Here is a tiny trained network, its code and every weight. The questions are about switching its units off for an input and a target symbol, where a switched-off unit gives its printed mean instead of its output.

import numpy as np


def w(rows, s, z=0):
    codes = np.array(rows[::2]) - 128.0
    scale = np.full(codes.shape[1], s)
    scale[-1] = z or s
    return codes * scale


def norm(h):
    return h / np.sqrt((h * h).mean(-1, keepdims=True) + 1e-5)


def f(y):
    return np.maximum(y, 0)


def softmax(a):
    e = np.exp(a - a.max(-1, keepdims=True))
    return e / e.sum(-1, keepdims=True)


def log_softmax(a):
    a = a - a.max(-1, keepdims=True)
    return a - np.log(np.exp(a).sum(-1, keepdims=True))


def net(x, mask):
    ids = ['αγηλφω'.index(c) for c in x.split()]
    T = len(ids)
    res = E[ids] + P[:T]
    r = norm(res)
    for j in range(3):
        rows = slice(2 * j, 2 * j + 2)
        q, k, v = (r @ M[0][rows].T for M in (Q, K, V))
        z = softmax(np.where(np.tri(T) > 0, q @ k.T / 2**0.5, -1e9)) @ v
        o = O[0][rows]
        res = res + np.where(mask[j], z, o[:, -1]) @ o[:, :-1]
    y = f(norm(res) @ A[0][:, :-1].T + A[0][:, -1])
    res = res + np.where(mask[3:19], y, B[0][:, -1]) @ B[0][:, :-1]
    return log_softmax(norm(res)[-1] @ U[:, :-1].T + U[:, -1])


Q, K, V, O, A, B = {}, {}, {}, {}, {}, {}
E = w([
[93,160,103,107],'α',
[94,186,4,83],'γ',
[118,136,156,132],'η',
[110,146,113,171],'λ',
[132,152,143,107],'φ',
[91,147,101,188],'ω',
],0.027)
P = w([
[110,18,2,57],'0',
[126,61,156,95],'1',
[130,161,218,157],'2',
[199,207,71,36],'3',
[140,41,156,111],'4',
[72,172,174,184],'5',
],0.0066)
Q[0] = w([
[179,72,135,254],'H0',
[81,101,27,56],'H0',
[76,63,174,236],'H1',
[67,193,77,148],'H1',
[41,105,27,60],'H2',
[102,50,114,69],'H2',
],0.0071)
K[0] = w([
[143,107,190,254],'H0',
[108,155,110,113],'H0',
[80,184,97,90],'H1',
[107,157,106,148],'H1',
[114,89,127,151],'H2',
[169,197,112,174],'H2',
],0.0097)
V[0] = w([
[68,34,99,219],'H0',
[16,208,114,65],'H0',
[179,191,16,36],'H1',
[132,80,89,129],'H1',
[56,58,96,156],'H2',
[253,52,68,154],'H2',
],0.0066)
O[0] = w([
[68,222,169,77,79],'H0',
[34,165,31,254,254],'H0',
[201,106,112,102,210],'H1',
[78,215,107,234,119],'H1',
[242,5,72,166,129],'H2',
[232,169,180,187,50],'H2',
],0.0044,0.0063)
A[0] = w([
[82,100,48,125,103],'N0',
[178,183,75,212,106],'N1',
[137,125,8,81,254],'N2',
[155,108,225,119,115],'N3',
[167,211,100,107,68],'N4',
[161,108,16,108,215],'N5',
[164,148,182,191,90],'N6',
[111,90,77,194,95],'N7',
[159,156,44,143,113],'N8',
[169,192,152,122,187],'N9',
[149,148,131,155,49],'N10',
[100,201,162,157,90],'N11',
[98,1,131,157,139],'N12',
[231,131,152,71,105],'N13',
[153,154,73,178,120],'N14',
[64,182,30,130,168],'N15',
],0.009,0.0029)
B[0] = w([
[172,77,108,108,188],'N0',
[127,149,130,61,159],'N1',
[171,130,125,162,227],'N2',
[107,129,129,122,140],'N3',
[116,160,99,67,151],'N4',
[138,93,150,161,200],'N5',
[148,118,175,163,135],'N6',
[118,154,183,120,163],'N7',
[151,101,167,105,174],'N8',
[135,99,69,141,147],'N9',
[124,145,107,154,128],'N10',
[135,88,125,144,166],'N11',
[106,145,64,82,148],'N12',
[163,255,131,120,140],'N13',
[138,126,109,122,161],'N14',
[151,117,130,119,248],'N15',
],0.0094,0.011)
U = w([
[198,8,94,138,204],'α',
[170,212,71,82,42],'γ',
[125,54,200,136,152],'η',
[126,122,120,198,45],'λ',
[47,86,98,53,145],'φ',
[126,120,106,153,2],'ω',
],0.012,0.0032)

Each question gives the input, a string of symbols that net reads in full, and the target symbol t.
The units are the heads (2 rows each of Q, K, V and O) and the neurons (one row each of A and B). Each row of codes is followed by its name. A weight is (code - 128) times the scale printed after its matrix; where a second scale follows, it is the last column's (O, A, B and U).
mask holds one flag per unit, heads first, then neurons. A switched-off unit (its flag False) gives its mean, the last column of its rows in O or B, instead of its output. The means were averaged over made-up inputs and are rounded, as every weight is.
A unit's drop is (log p(t) with every unit on - log p(t) with that unit switched off) / (log p(t) with every unit on - log p(t) with every unit switched off).
The circuit of an input: a set's keep is (log p(t) with only the set's units on - log p(t) with every unit switched off) / (log p(t) with every unit on - log p(t) with every unit switched off). Starting from the 12 units with the biggest drops (on a tie, the unit counted first), units are removed one at a time, each time the one whose removal leaves the highest keep (on an exact tie, the one counted first), for as long as the keep stays at least 0.8.
circuit, biggest first: the units of the circuit, biggest drop first
top k neurons: the k neurons with the biggest drops, biggest first
which heads matter: for each layer, one digit per head in row order, 1 if its drop is at least 0.15 and else 0, layers parted by /
drop of u: that unit's drop, to one decimal
input φ λ γ φ φ, target γ: which heads matter : 001
input φ λ φ λ φ, target γ: which heads matter : 100
input λ φ φ η ω, target φ: which heads matter : 100
input φ φ α, target α: circuit, biggest first : (H0; N0)
input φ η λ γ η, target φ: which heads matter : 000
input φ λ γ φ η α, target α: top 2 neurons : (N0; N15)
input α ω η η λ, target φ: top 3 neurons : (N2; N12; N5)
input λ γ φ λ λ, target η: top neuron : (N7)
input η α φ, target φ: top 2 neurons : (N2; N5)
input φ φ η η λ, target φ: top 2 neurons : (N2; N5)
input φ α α φ η, target φ: drop of N10 : 0.0
input α α φ, target φ: drop of N5 : 0.5
input φ ω φ λ λ, target η: drop of N11 : 0.3
